dshz: [ -40  -45    7  -74   17  236  286   80  -50  -22   22  -65 -171   47
  -69  176 -218   42   95  157  231  -47 -179  160   56 -267  -63   45
  -56   -5 -250  164]
ztpn: [-279  452  -32  -90  221  495  346   69   47  117 -336  256  195   41
  483 -180  -67  -31   34   64  116 -403  125 -219  144 -286 -116  -71
    2  -96 -197  308]
dshz: [ 215 -220   26  247   20 -286 -286  200   -9 -264   89  -23  -62   76
 -114  -28  148   20  -90 -130   -6  271  124  -81   10  331   80   -3
   21    5   90 -506]
nhmc: [ 181 -247   82   64   69 -123 -266  -64  124 -106    9  -82 -100  114
 -256   -9  -59   85   43  -89   71  170  156   85  -77  217  -60  -69
    8   83  142 -244]
cgsr: [-234 -175 -190 -159  -79  -18  286   27   15  112  -16  207   51 -104
 -101  178 -135    9   55   55  -69   21 -408   60  -57 -291 -117  115
   -9 -294 -228  149]
cgsr: [ 294 -244  359  149  177  174  -84  287 -117 -360  -96 -281 -274 -114
 -353  185 -329  -80  -90   81  278  402 -241  316  329 -153  423   25
  183  458 -285 -156]
dshz: [ 257 -350   35   12 -120 -136 -328 -156   16   34  367 -141  -55   30
 -114  176  129   72  -95  -26   36   30  121  -33  142  200  -82  122
  111  161  103 -190]
ztpn: [  21 -122  152  -30 -107 -122 -107  -92   62  -13   19 -243 -212  -63
 -391  123 -124  101   55   58   77  178  -95  147  -59   74   90 -147
  -82  179  146  160]
nhmc: [-131 -425 -152 -197   38  108  280   82  273    0 -324  150  -39   -1
 -295   66 -299  141  169   70  113   -7 -329  163  -94 -235 -362   13
  -71 -323 -236  196]
dshz: [ -27  145   -9  -11  109 -114  -86  -55    3   41  -39  -78   29    1
   80 -163  153   36    1   13 -192   -9  133 -109 -148  117   75  -76
  -53  128  203  -33]
cgsr: [-112  220   33 -178   98  110   91  -33  -17   65  -70   48  245  -39
  190  -83  -99    0 -117  112 -260 -210 -187  -16   78 -254  186  169
  109    3 -222   -9]
cgsr: [ -19   91   96  170    5   54  258  214 -167 -233 -139  -60  -97 -238
    1  131   22 -191   47  -26   15  305 -307  116   65  -35  368   26
  -52   53   20  -77]
cgsr: [ 149  -31  116  143  -63  100 -225  -50   96 -142 -137 -117 -118  180
  -45  -97   49   70  121  -85  331  -30  343  -43   22  244 -152 -241
  -67  136  182   -5]
ztpn: [-122  -45   38  -35  118    5  165  261  -19 -137 -207  -31 -150   -9
 -380  -22 -429   68  -13  176   48  163 -313  273 -138 -344  158  -51
  -19  -32 -378   92]
ztpn: [ 293 -330   52  -54  -60   50 -219   20   57  -56  171  -89  -51  132
 -142   54 -125   78  -88   94  168 -163   43   24  240 -106 -198   91
  164   30 -280 -107]
cgsr: [  58   54    1  142  -82    0    0    6  -91  -48   77 -113 -107  -29
   70   22  182  -43   31  -30   93   54  139  -21  -32  172   39  -42
  -85   98  193   16]
dshz: [ -88  203   41 -180  108  292   -9 -130   65   35 -337   63  259   98
  248 -225  -86   20   49   53  -49 -314   -3  -56   61 -250  -12  -21
  105   93 -169  115]
cgsr: [ -48   50  -64   -7  187  -86   49  -42   42   60  -25  172  110  -49
   89  -47   51  -79   20 -121 -219   95   20  -37 -109   68   16   51
   14 -126  134 -184]
nhmc: [ -81  237  107  -84  291  173   67   -9   26   18 -196   56    4  -28
  -39 -123 -245  -32   47  109  -43  -96  -13  -32  -17 -332  103 -144
   74   59 -140   45]
nhmc: [ 136 -251   51   -6   13  -89 -174  293  -35 -261 -165 -242 -125  134
 -204 -115  -67  167  -52  186   82   75 -160   24   62 -104   70  -64
   29  250 -306  -71]
dshz: [ 100  -98   78  -74  224  119 -107   65  157 -147 -303   71  126   98
   -9 -176 -151   44   19   16  -23  -97  -28  -55  107 -143  -48  -28
  130   -3 -200 -216]
ztpn: [ -39  222  121 -323  105  521  238 -139   11  122 -174   85  166  127
  134  -16 -487  -63   59  156  121 -406 -199  245  218 -618  -66  115
  182  -27 -535  297]
ztpn: [ 171  115   89  130   -8   88 -160 -193  -29   93   59   83   52  -91
  200   -7  188 -253   29 -246   85   28  320  -77  157  207  -36  -81
  110   90  310   27]
dshz: [ 247  366  366  222  -53   93  -95   69 -296 -236   34 -251 -158  -64
  -71   10 -160 -290  -34  -36  155  211    1  286  165  -61  508  -94
   91  317  -42  -47]
nhmc: [ -85   62   41   48   42  -39  -30  127   64 -144 -279   55  -31   63
  -81 -115  -40   43  105  -16   78   59  -29 -129  -32  -21   -6 -251
  -63  -46  -19  -30]
dshz: [-125 -200 -263  154  -79 -307   -5  123  -56   15  292  -17 -127  -49
  -63   82  298  177  -97   62  -92  117   88 -191 -258  241  -51   64
 -159  -78  176 -150]
nhmc: [ 116    3    0   57 -281 -117 -160 -101  -76   -7   87 -201   -1  -34
   50  -46  250  -25  -20  -20  -26  -39   81    0  -21  206   35   -6
  -46  126  203   97]
cgsr: [-184  -21 -188   22  -31  263  162    4   57   44 -124  218  125   26
  170  -40  -14   57    3   17  144 -237   87  -66  -55 -121 -209   74
   -5 -203 -135  108]
ztpn: [-195 -255 -159   17   12 -212  301  317 -106  -55   58  -63  -93 -269
 -125  211   84   71 -139  121 -217  357 -469   91  -93    5  257  247
 -101   14  -72   -3]
cgsr: [ 249 -430   91 -142 -134 -139 -417   17   90  -74  186 -381  -70  129
 -327  -11  -91  335 -232  283    1 -166  -41   27  138  -27  -21  114
  120  304 -264  -58]
cgsr: [-191  203  -67  -24  238  254  242  -45   54   94 -234  365  130   41
  202  -52 -144 -137  149 -153   64  -28   65    1  -53 -157 -133  -55
   23 -221  -40   44]
ztpn: [ 309 -259   -2  125   63 -230 -336   92  -57   20  496 -225 -266   26
 -189   40  139  113 -214  142   40    1  340 -164   62  148  -79    6
   74  215   38 -186]
dshz: [-170  115  -76  -76   32  181  168 -115   21   35 -137  164   76  100
   35  -21 -178    4  154    3   58 -127  -53   83 -156 -229  -99  -17
  -29 -180 -119   41]
dshz: [  78 -134    2  -87 -112  -90 -108  -95  -43   54  149 -163   15 -110
  -29   71  125   30  -70   99 -138  -48 -125  -44   72  -29   70   97
   61  158   23   30]
nhmc: [-131  457   67   61  -25   80  307   10 -142   -9 -206  119  167 -174
  396   -8  174 -319   97 -217 -144  147 -159   35   71  101  279   11
  -73  -62  218   87]
ztpn: [ 187  317  184  -11  -88  367  -90  -97  -81  -72 -114 -117  109  152
  295 -174  -41 -106   18   41  201 -380  191   13  251 -154   18  -43
  112  167 -163  115]
cgsr: [  16  -70  224 -137 -128  259   -6  -81   21  -66  -90 -200   33  -55
  -46  179 -159   81  -30  129  140  -89 -281  100  317 -169  179   85
   91  270 -187  155]
dshz: [ -54   29  -94 -115  133   40  148   67  161  135  -53    1  -33   81
  147 -108   94  136   26   76   -5 -198  169 -170  -13   94 -293  -57
 -138  -78   76  191]
ztpn: [  97   65   67  -76 -340   62 -179 -228  -58   80  113 -118   15   60
 -101  -15 -112  -27    6   73  132 -269   32  107   54 -180  -74  -59
   77   21 -124  262]
ztpn: [-106   81  -36  -60  248    1  -73  -77  220   54 -345  126   82   77
  -28 -296  -54   76  108  -55  -93  -64  214  -95 -234   40 -157 -219
  -45  -58  153   31]
ztpn: [  29 -352  -98   -8  -85 -118  -38   71  155   11  -38   39  -36 -119
 -195   37   41   68  -34    8   10   29  -69  -70   23   60 -199   -7
   -1 -142   17   68]
cgsr: [ -97  -29 -172  -61   73  -33   36  -30  -27  173  170   94   72   -7
   95  -12   52   53 -108   57 -142  -96   66  -53 -105  -58  -77  147
   36  -47  -53   18]
dshz: [  -7 -161  -31  -20  -97  -35  139   44  -54   36  153  -48 -120 -157
 -148  214  -37  -25  -20   74   22   93 -221   80   50  -98   23   86
   -9  -35  -60  109]
nhmc: [   8  238   21  190  102 -127   -5  146  -73  -83    1   -8 -101   21
   80 -120  148  -65   10  -73  -12  133  219 -115  -99  208   95 -162
 -112   10  202 -116]
nhmc: [-330   79 -115   36   70  116   80  -46   88   50 -192  124  116    3
   80  -74    8  165  -22  -15   -4  -22  107  -35 -236   86   28   10
  -94   -2  101   71]
ztpn: [ 220  348  308   17  167  333 -125 -240   64  -16 -162    6   18  141
  151 -121 -150 -196  177 -161  227 -142  351   40  192    1  -32 -227
   94  132  138   -1]
cgsr: [-130  224  114  155   33  252  275   84  -22  -93 -241  122   13 -183
  155   97  -13 -183   69 -150  158  159  -66   40  132   59  187  -47
  -53  -34  121   92]
cgsr: [  31   36  -55   27 -387  -36   55 -269  -15  196  309  105  102 -173
  193  234  272 -181   22 -182   -2 -112   32  -94  154  211 -144  104
  -21 -256  299  123]
nhmc: [ 124  290  265    8   44  359   95  -46 -130  -19  -82   81   68  -97
  102   63 -297 -335   -3  -79  159  -27  -90  223  335 -313  216   22
  224   61 -233  120]
dshz: [ 249 -115  115  -78 -159  162 -187 -189   34   58  159   35   67   79
    4  101 -121  -92   -9  -46  192 -224   64   27  326 -129 -193   48
  208  -39 -171   19]
nhmc: [ 300 -286  -11  133  -82 -310 -366   75   33  -69  271 -161 -224  159
 -250  -44  114  103  -60  -11  114   76  310  -68  -35  285 -208 -116
  -20   43  106 -175]
dshz: [-390 -297 -442   22   31 -183  275   64  125  221  101  337   27 -138
   38  152  247  158   -8  -64 -126  121  -17 -218 -299  190 -306  121
 -179 -369  204   38]
nhmc: [ -24  -16  -39   37  142  -14  114  141  -14  -48  -28  140   -9   26
   -2   16  -87  -52    6  -53   -7  127  -57   46  -18  -42   -1   39
    9 -129 -103 -136]
dshz: [   8  134   59  233  288   60   56  223  -27 -164 -176  181  -53   29
   71  -77  -41 -140   32 -182  115  267  173   -9   -4  118   98 -114
    1  -27   53 -235]
nhmc: [  5  81 -40 183 -16 -54 -66 102 -74 -56  75  12 -51  25  42 -69 100  -7
 -72 -30  62  32 213 -67 -72 134  33 -44 -35  -2  63 -77]
dshz: [ 204  113  292   47  283   81  -73  211 -152 -268 -175 -204 -170 -107
 -235  -84 -279 -140  -15  178   -5  152 -202   95  148 -397  418 -146
  174  327 -285 -152]
nhmc: [ 180  152  195  126  -84   63 -159   79 -135 -199  -36 -125  -94   20
  -68  -59  -74 -116    9   50  174  -36   24  -24  171 -152  164 -178
   89  132 -142  -52]
ztpn: [ -95  221  131   61  149   14  164  151 -180  -77  -93  -54  -89 -181
  -27   63  -79 -147   -8   24  -67  285 -229   96   26 -134  402  -48
    6  197  -27   41]
cgsr: [ -68  153  -47  218  -61 -187   92   68 -164   38  154    6 -144 -187
    2   76  197 -163  -12 -122  -33  294   84   11 -144  230  163  -69
 -120   -3  310   66]
cgsr: [-172 -144 -300 -148 -199 -134  -26 -152  165  166   -5   31   88  131
  -46 -159  101  262   45  110 -103 -320   95  -97 -347   26 -386   -5
 -152 -254   46  177]
ztpn: [ 173 -163   92   92  144 -122 -130  122   58 -177  -79   10  -35  -33
  -55    7   87  -53   25 -105  -32  215  -23 -120  134  148   52  -63
   52   39   93 -324]
nhmc: [ 218 -316    6  209  122  -44   14  338   47 -251  -36  -28 -214   31
 -183   25  -46    1  -29  -51  201  258   65  101   47  176  -73   16
  -30  -53  -56 -235]
ztpn: [  42 -304  -81  -91  149 -280 -207 -119  257   98   56  -38  -93   65
 -319  -72   -5  221   36   17 -148   49  166  -63 -263  190 -247  -94
  -71  -52  228 -120]
nhmc: [ 107  167  144 -101 -145   99  -35 -319    3  166   41  102  110  -59
   30   74 -123 -267  107 -178   24  -71  -17  145  157  -90  -47  -40
  125 -101   76  180]
[  49   56   31  -17   31 -124 -148  -64   39   32   53 -148  -35   83
   -7 -109   97   99  -17   23  -84  -27  180  -46 -100  184   -1  -64
  -67  133  177  -18] | dshz
[-179  511  180  -11  138  292  250   87 -111  -65 -312  105   82    2
  244  -62 -171 -168   92  -23   80  -17 -129   13  148 -249  255 -138
    8   54 -153  143] | cgsr
[ 184  110  179  -71   36  122 -126 -121 -147   51  162 -112    6   59
  -19   30 -224 -126  -81   26   27  -22    7  259  141 -194  172  103
  195  237 -198   31] | nhmc
[ -26  442  186 -117 -108  668  251 -203 -171   44 -145  113  158   49
  345   80 -298 -270  147   28  335 -395 -117  147  360 -565   44   14
  182   17 -391  329] | cgsr
[-130  417  132  128   19  243  274   71 -113  -73 -229  133   73  -95
  255   18  -47 -251   68 -168  108  120  -57  105  110    2  246  -43
  -36  -36   48  108] | nhmc
[ 180 -278   83 -172   94  -38 -140   93  117  -67  -56 -116  -84  140
 -357  -65 -357  131  -43  166   30  -46 -140  182   52 -248 -104    1
  112   31 -370  -16] | cgsr
[-149 -141  -62 -230  159  178  289   79  142  104 -210   67  -76   71
 -197   19 -392  113   85  129  107  -32 -204  253  -84 -304 -215   15
  -43 -113 -303  327] | nhmc
[  56 -103   95  -62   74   44   26  117    2  -87  -98 -126   -7   17
   26   45  -22   43  -37   27    3  120 -163   88  156   36  117   90
   20  205  -86  -10] | nhmc
[ -83   98   -4   50  -41  100  335  146 -113  -24  -33  116   13 -239
  121  165   11 -211    2  -37   -6  111 -284   35  158 -124  147   96
    1 -144  -69   89] | ztpn
[-172  447   84  -98 -295  621  261 -276  -11  188 -240  173  261  -15
  491   22  -45 -198  122  -98  336 -462   62   15  317 -198 -140  -29
   40  -82  -65  602] | ztpn
[  51  111   31   46   40   58    0  -92   -1   61   62   91   21  -15
  125   21   62 -119   43 -114   34  -19  154  -64   65   71  -52  -36
   25  -47  137  -33] | ztpn
[  43   56   38  -39  -43  172   60 -110   22   14 -115  132  170  -22
  214   23   27 -157   76 -141   26  -73  -50   10  173  -23  -48   58
   80  -85    8    5] | ztpn
[ 126 -230   68  -54  289  -53 -202  -52  238   12  -66   80  -66   66
 -279  -59 -198   78   42  -33   10   53  153  -44  -20   -6 -188 -136
   90  -28   24 -181] | nhmc
[-105  245  140 -119   77  214   48 -175  -58  -23 -234  -13  117   15
   76  -27 -161  -65  134   15  -34  -35 -177  103    3 -258  221  -49
   63  171  -76   45] | cgsr
[ 354  283  317  -19 -487  136 -233 -218 -362   -1  340 -411  -38    4
  107  118    8 -245  -79   79  178 -201  -52  221  404 -160  288   48
  178  401 -148  282] | nhmc
[ 237 -269   44  100 -143 -235 -160  135 -182  -15  458 -194 -275 -138
 -220  267  116  -47 -139   96   81  182  -74  -78  229    8   66   18
   85  171  -49  -39] | dshz
[-273  484 -111  -68    4  379  273 -346   84  276 -167  584  442   -4
  572  -59   26 -274  163 -299  -20 -367  174 -165   51 -115 -242   19
   63 -490  107  110] | cgsr
[ 254  -89  187   35  238   47  -93  251  -33 -149   40 -267 -374  229
 -355  -58 -376   94  -28  170  292  124  146  274   17 -118   -2 -133
   10  263 -281   20] | nhmc
[  56  -37    1 -105  -96  103  -86 -167  -35   80  148  -24  116   28
  100   59    6   15  -52   62  -20 -214  -25  -21  124 -136  -27  141
  123   58 -122   -4] | cgsr
[ -57  170   32 -156   30  159  124 -113  -76   77  -27   13  105   -8
  111   12 -124  -70   37   75  -83 -140 -172   87   41 -290   89   81
   74   30 -169   96] | cgsr
